Here is a tiny trained network, its code and every weight. The questions are about switching its units off for an input and a class, where a switched-off unit gives its printed mean instead of its output.

import numpy as np


def w(rows, s, z=0):
    codes = np.array(rows[::2]) - 128.0
    scale = np.full(codes.shape[1], s)
    scale[-1] = z or s
    return codes * scale


def f(y):
    return y / 2 * (1 + np.tanh(0.7978845608 * (y + 0.044715 * y**3)))


def log_softmax(a):
    a = a - a.max(-1, keepdims=True)
    return a - np.log(np.exp(a).sum(-1, keepdims=True))


def net(x, mask):
    res = np.array(x, float).reshape(1, 2) / 4 @ E
    y = f(res @ A[0][:, :-1].T + A[0][:, -1])
    res = res + np.where(mask, y, B[0][:, -1]) @ B[0][:, :-1]
    return log_softmax(res[-1] @ U[:, :-1].T + U[:, -1])


A, B = {}, {}
E = w([
[109,2,162,176,113,59,39,163,45,218,183,95],'x0',
[223,91,150,118,37,53,113,83,174,142,67,21],'x1',
],0.0094)
A[0] = w([
[131,166,55,63,136,140,165,38,193,66,93,147,97],'N1',
[157,209,75,77,114,187,211,71,164,60,58,156,167],'N2',
[66,128,62,154,204,137,131,207,69,136,238,211,95],'N3',
[74,57,242,212,119,74,84,221,82,233,199,109,96],'N4',
[161,172,98,131,133,142,112,146,168,145,146,141,254],'N5',
[78,170,67,111,203,172,143,184,73,59,179,210,98],'N6',
[215,126,180,100,2,24,151,23,178,103,38,58,95],'N7',
[169,187,67,66,160,141,190,102,160,54,98,137,97],'N8',
[129,161,105,133,135,191,191,91,204,77,131,131,86],'N9',
],0.0054,0.0098)
B[0] = w([
[175,74,120,65,83,72,177,143,67,150,190,193,185],'N1',
[163,56,143,116,135,118,143,149,115,185,84,138,238],'N2',
[119,123,138,135,75,119,208,88,150,74,170,123,195],'N3',
[170,65,181,86,100,80,222,153,80,145,100,139,233],'N4',
[55,165,56,251,218,161,48,162,161,209,1,94,225],'N5',
[93,162,130,125,91,155,227,49,175,50,205,97,183],'N6',
[70,151,132,156,74,181,181,51,173,50,163,123,245],'N7',
[192,81,162,74,78,77,210,165,69,142,139,160,185],'N8',
[189,116,178,37,99,93,176,107,77,139,169,130,166],'N9',
],0.0098,0.011)
U = w([
[165,81,148,96,117,89,147,181,73,179,125,152,69],'0',
[83,147,121,150,98,156,149,38,192,5,159,114,62],'1',
[88,141,79,200,214,151,86,196,172,211,60,116,254],'2',
[140,168,121,62,142,128,65,162,131,93,154,119,67],'3',
],0.012,0.005)

Each question gives the input, the list of numbers given to net, and the class t.
The units are the neurons (one row each of A and B). Each row of codes is followed by its name. A weight is (code - 128) times the scale printed after its matrix; where a second scale follows, it is the last column's (A, B and U).
mask holds one flag per neuron, in row order. A switched-off neuron (its flag False) gives its mean, the last column of its row in B, instead of its output. The means were averaged over made-up inputs and are rounded, as every weight is.
A unit's drop is (log p(t) with every unit on - log p(t) with that unit switched off) / (log p(t) with every unit on - log p(t) with every unit switched off).
The circuit of an input: a set's keep is (log p(t) with only the set's units on - log p(t) with every unit switched off) / (log p(t) with every unit on - log p(t) with every unit switched off). Starting from all 9 units, units are removed one at a time, each time the one whose removal leaves the highest keep (on an exact tie, the one counted first), for as long as the keep stays at least 0.8.
units of the circuit, in order: the units of the circuit, biggest drop first
most important unit: the unit with the biggest drop
k most important neurons: the k neurons with the biggest drops, biggest first
drop of u: that unit's drop, to one decimal
input [-2,-3], class 2: units of the circuit, in order	(N7 N4)
input [-1,-2], class 2: most important neuron	(N7)
input [7,8], class 1: 2 most important neurons	(N7 N2)
input [1,4], class 1: 3 most important neurons	(N7 N2 N5)
input [-3,1], class 2: 2 most important neurons	(N4 N5)
input [-8,-6], class 0: 2 most important neurons	(N2 N8)
input [-3,3], class 2: 2 most important neurons	(N4 N6)
input [-4,0], class 0: 2 most important neurons	(N8 N1)
input [-5,-5], class 0: 4 most important neurons	(N7 N2 N8 N1)
input [6,-7], class 1: 2 most important neurons	(N3 N6)
input [-3,2], class 2: 2 most important neurons	(N4 N5)
input [-4,2], class 0: drop of N1	0.2
input [0,7], class 1: drop of N7	0.4
input [6,8], class 1: drop of N7	1.2
input [5,7], class 1: drop of N7	1.0
input [-6,6], class 0: most important unit	N2
